Below are the code and all the weights of a small trained network. Each question names an input and a class and asks about switching units off, where a switched-off unit gives its printed mean instead of its output.

import numpy as np


def w(rows, s, z=0):
    codes = np.array(rows[::2]) - 128.0
    scale = np.full(codes.shape[1], s)
    scale[-1] = z or s
    return codes * scale


def norm(h):
    return h / np.sqrt((h * h).mean(-1, keepdims=True) + 1e-5)


def f(y):
    return y / 2 * (1 + np.tanh(0.7978845608 * (y + 0.044715 * y**3)))


def log_softmax(a):
    a = a - a.max(-1, keepdims=True)
    return a - np.log(np.exp(a).sum(-1, keepdims=True))


def net(x, mask):
    res = np.array(x, float).reshape(1, 2) / 4 @ E
    u = 0
    for l in range(2):
        y = f(norm(res) @ A[l][:, :-1].T + A[l][:, -1])
        res = res + np.where(mask[u : u + 7], y, B[l][:, -1]) @ B[l][:, :-1]
        u += 7
    return log_softmax(norm(res)[-1] @ U[:, :-1].T + U[:, -1])


A, B = {}, {}
E = w([
[80,218,254,17,155],'x0',
[150,174,206,149,165],'x1',
],0.009)
A[0] = w([
[96,102,113,92,99,111],'L0N0',
[161,120,215,85,118,74],'L0N1',
[113,169,241,98,146,73],'L0N2',
[106,126,58,57,119,70],'L0N3',
[117,91,45,5,97,120],'L0N4',
[101,135,76,84,133,113],'L0N5',
[143,133,66,116,154,2],'L0N6',
],0.022,0.0052)
B[0] = w([
[133,152,171,214,119,165],'L0N0',
[169,79,112,108,58,197],'L0N1',
[145,27,172,6,121,255],'L0N2',
[144,136,198,252,97,185],'L0N3',
[36,203,103,114,124,234],'L0N4',
[115,149,166,192,140,166],'L0N5',
[101,66,143,132,110,145],'L0N6',
],0.036,0.016)
A[1] = w([
[153,130,185,125,220,180],'L1N0',
[57,114,161,188,94,254],'L1N1',
[170,43,174,136,56,159],'L1N2',
[178,52,34,78,136,120],'L1N3',
[122,191,106,65,131,63],'L1N4',
[122,120,194,136,254,85],'L1N5',
[115,52,213,22,79,163],'L1N6',
],0.029,0.0043)
B[1] = w([
[111,202,124,136,188,130],'L1N0',
[194,42,52,42,153,204],'L1N1',
[109,207,174,114,89,209],'L1N2',
[237,168,217,42,10,204],'L1N3',
[57,37,240,114,143,125],'L1N4',
[132,180,109,115,219,129],'L1N5',
[253,245,182,128,80,254],'L1N6',
],0.028,0.033)
U = w([
[82,58,240,138,205,34],'0',
[138,17,11,88,83,143],'1',
[12,170,114,219,84,136],'2',
[242,169,180,32,59,197],'3',
[155,219,132,123,254,83],'4',
[158,64,180,162,187,2],'5',
],0.017,0.0076)

Each question gives the input, the list of numbers given to net, and the class t.
The units are the neurons (one row each of A and B). Each row of codes is followed by its name. A weight is (code - 128) times the scale printed after its matrix; where a second scale follows, it is the last column's (A, B and U).
mask holds one flag per neuron, layer by layer. A switched-off neuron (its flag False) gives its mean, the last column of its row in B, instead of its output. The means were averaged over made-up inputs and are rounded, as every weight is.
A unit's drop is (log p(t) with every unit on - log p(t) with that unit switched off) / (log p(t) with every unit on - log p(t) with every unit switched off).
The circuit of an input: a set's keep is (log p(t) with only the set's units on - log p(t) with every unit switched off) / (log p(t) with every unit on - log p(t) with every unit switched off). Starting from the 12 units with the biggest drops (on a tie, the unit counted first), units are removed one at a time, each time the one whose removal leaves the highest keep (on an exact tie, the one counted first), for as long as the keep stays at least 0.8.
circuit, biggest first: the units of the circuit, biggest drop first
unit that matters most: the unit with the biggest drop
top k neurons: the k neurons with the biggest drops, biggest first
k most important neurons of layer l: the k neurons of layer l with the biggest drops, biggest first
drop of u: that unit's drop, to one decimal
input [-6,-8], class 1: circuit, biggest first => [L0N2, L1N6, L1N3]
input [-4,8], class 4: 4 most important neurons of layer 0 => [L0N1, L0N2, L0N4, L0N3]
input [-2,3], class 4: top 3 neurons => [L0N1, L0N2, L0N4]
input [-5,-7], class 1: top 4 neurons => [L0N2, L1N6, L1N1, L1N3]
input [5,-8], class 2: unit that matters most => L1N3
input [-2,-8], class 1: top 4 neurons => [L1N1, L1N6, L1N2, L1N3]
input [6,-8], class 1: 3 most important neurons of layer 1 => [L1N6, L1N1, L1N3]
input [-3,4], class 4: top 2 neurons => [L0N1, L0N6]
input [-8,-3], class 1: top 3 neurons => [L0N2, L0N1, L1N6]
input [0,-2], class 2: 2 most important neurons of layer 0 => [L0N4, L0N2]
input [-4,7], class 4: top 4 neurons => [L0N1, L0N2, L0N4, L1N3]
input [-5,-2], class 1: top 3 neurons => [L0N2, L1N6, L0N1]
input [-1,-3], class 1: top 2 neurons => [L1N1, L1N6]
input [-4,-3], class 1: drop of L0N2 => 1.1
input [1,-2], class 2: drop of L1N6 => 0.1
input [-1,-1], class 1: drop of L0N2 => 1.0
